Below is a small trained network, with its code and all its weights. Each question gives an input and a class and asks what happens when units are switched off, that is, made to give their printed mean instead of their output.

import numpy as np


def w(rows, s, z=0):
    codes = np.array(rows[::2]) - 128.0
    scale = np.full(codes.shape[1], s)
    scale[-1] = z or s
    return codes * scale


def f(y):
    return y / 2 * (1 + np.tanh(0.7978845608 * (y + 0.044715 * y**3)))


def log_softmax(a):
    a = a - a.max(-1, keepdims=True)
    return a - np.log(np.exp(a).sum(-1, keepdims=True))


def net(x, mask):
    res = np.array(x, float).reshape(1, 8) / 4 @ E
    y = f(res @ A[0][:, :-1].T + A[0][:, -1])
    res = res + np.where(mask, y, B[0][:, -1]) @ B[0][:, :-1]
    return log_softmax(res[-1] @ U[:, :-1].T + U[:, -1])


A, B = {}, {}
E = w([
[152,111,93,176,116,131,176,151],'x0',
[81,209,129,200,185,115,172,59],'x1',
[124,241,61,193,97,71,80,185],'x2',
[153,133,175,55,186,104,39,155],'x3',
[187,158,107,147,118,249,148,241],'x4',
[197,60,159,114,116,151,126,100],'x5',
[145,85,116,144,1,161,182,169],'x6',
[206,154,163,230,129,113,65,94],'x7',
],0.0072)
A[0] = w([
[79,236,68,223,159,106,140,170,168],'N1',
[121,154,85,217,139,125,205,78,163],'N2',
[131,94,132,67,141,46,76,23,200],'N3',
[164,100,93,162,46,165,120,161,203],'N4',
[224,162,172,122,182,146,45,152,210],'N5',
[129,111,159,214,145,92,152,55,229],'N6',
[16,181,81,90,140,36,154,133,228],'N7',
[106,150,64,130,36,132,182,77,202],'N8',
[215,80,147,167,79,217,86,190,252],'N9',
[104,56,132,93,103,254,223,124,182],'N10',
[85,128,111,95,139,146,171,206,210],'N11',
[221,131,100,132,103,215,39,165,245],'N12',
[184,148,158,199,185,167,150,80,192],'N13',
[205,176,87,178,42,118,91,158,198],'N14',
[122,140,221,15,247,9,91,89,237],'N15',
[119,54,163,58,106,141,149,102,229],'N16',
[58,149,98,154,161,36,134,86,225],'N17',
],0.0077,0.0035)
B[0] = w([
[112,157,73,128,123,66,152,136,210],'N1',
[139,149,107,166,111,135,203,93,185],'N2',
[169,134,182,98,45,173,59,56,205],'N3',
[182,82,217,88,63,125,150,169,172],'N4',
[117,137,123,166,154,130,70,180,192],'N5',
[186,118,125,206,70,143,129,2,191],'N6',
[71,226,84,50,93,162,106,105,207],'N7',
[162,140,113,112,139,123,190,141,175],'N8',
[147,79,180,130,142,81,164,218,195],'N9',
[219,100,185,51,166,195,218,130,193],'N10',
[119,120,74,61,185,143,155,172,164],'N11',
[133,90,164,151,163,56,113,249,185],'N12',
[140,158,102,213,161,138,160,118,175],'N13',
[111,103,133,155,57,29,131,177,181],'N14',
[109,157,147,128,130,187,9,117,252],'N15',
[170,112,202,65,159,172,124,94,182],'N16',
[113,178,77,141,70,130,110,96,205],'N17',
],0.0072,0.013)
U = w([
[160,101,165,61,156,200,200,136,254],'0',
[132,104,163,143,82,52,129,167,61],'1',
[139,159,101,181,97,120,182,81,44],'2',
[63,198,50,69,122,117,125,139,187],'3',
[122,145,123,140,254,150,82,167,65],'4',
[122,135,172,103,98,179,24,92,109],'5',
],0.011,0.00054)

Each question gives the input, the list of numbers given to net, and the class t.
The units are the neurons (one row each of A and B). Each row of codes is followed by its name. A weight is (code - 128) times the scale printed after its matrix; where a second scale follows, it is the last column's (A, B and U).
mask holds one flag per neuron, in row order. A switched-off neuron (its flag False) gives its mean, the last column of its row in B, instead of its output. The means were averaged over made-up inputs and are rounded, as every weight is.
A unit's drop is (log p(t) with every unit on - log p(t) with that unit switched off) / (log p(t) with every unit on - log p(t) with every unit switched off).
The circuit of an input: a set's keep is (log p(t) with only the set's units on - log p(t) with every unit switched off) / (log p(t) with every unit on - log p(t) with every unit switched off). Starting from the 12 units with the biggest drops (on a tie, the unit counted first), units are removed one at a time, each time the one whose removal leaves the highest keep (on an exact tie, the one counted first), for as long as the keep stays at least 0.8.
units of the circuit, in order: the units of the circuit, biggest drop first
top k neurons: the k neurons with the biggest drops, biggest first
drop of u: that unit's drop, to one decimal
input [1,7,-2,8,0,-4,-5,-5], class 5: units of the circuit, in order -> (N15)
input [7,0,-8,7,7,8,-6,3], class 4: units of the circuit, in order -> (N5; N12)
input [1,4,4,-2,3,3,1,5], class 1: units of the circuit, in order -> (N14; N12)
input [-4,-2,3,-2,1,4,-2,-1], class 1: units of the circuit, in order -> (N15; N7)
input [4,6,-7,5,2,3,-2,8], class 4: units of the circuit, in order -> (N13; N5)
input [2,-6,-1,0,0,-8,2,0], class 0: units of the circuit, in order -> (N1; N17; N15)
input [1,8,7,6,-5,-8,-2,8], class 3: top 2 neurons -> (N7; N1)
input [0,1,4,1,-2,-8,-8,8], class 3: top 2 neurons -> (N1; N7)
input [5,-7,-5,-6,-1,-7,-6,5], class 2: top 2 neurons -> (N15; N10)
input [3,-3,1,4,-6,-5,-8,-5], class 5: drop of N15 -> 0.4
input [-5,-5,0,6,4,1,-1,8], class 1: drop of N9 -> 0.2
input [-8,-7,-6,-7,-3,-7,7,8], class 0: drop of N16 -> 0.1
input [2,-7,3,7,4,-5,6,3], class 1: drop of N11 -> 0.0
input [-8,6,-4,-1,2,-8,8,-7], class 0: units of the circuit, in order -> (N10)
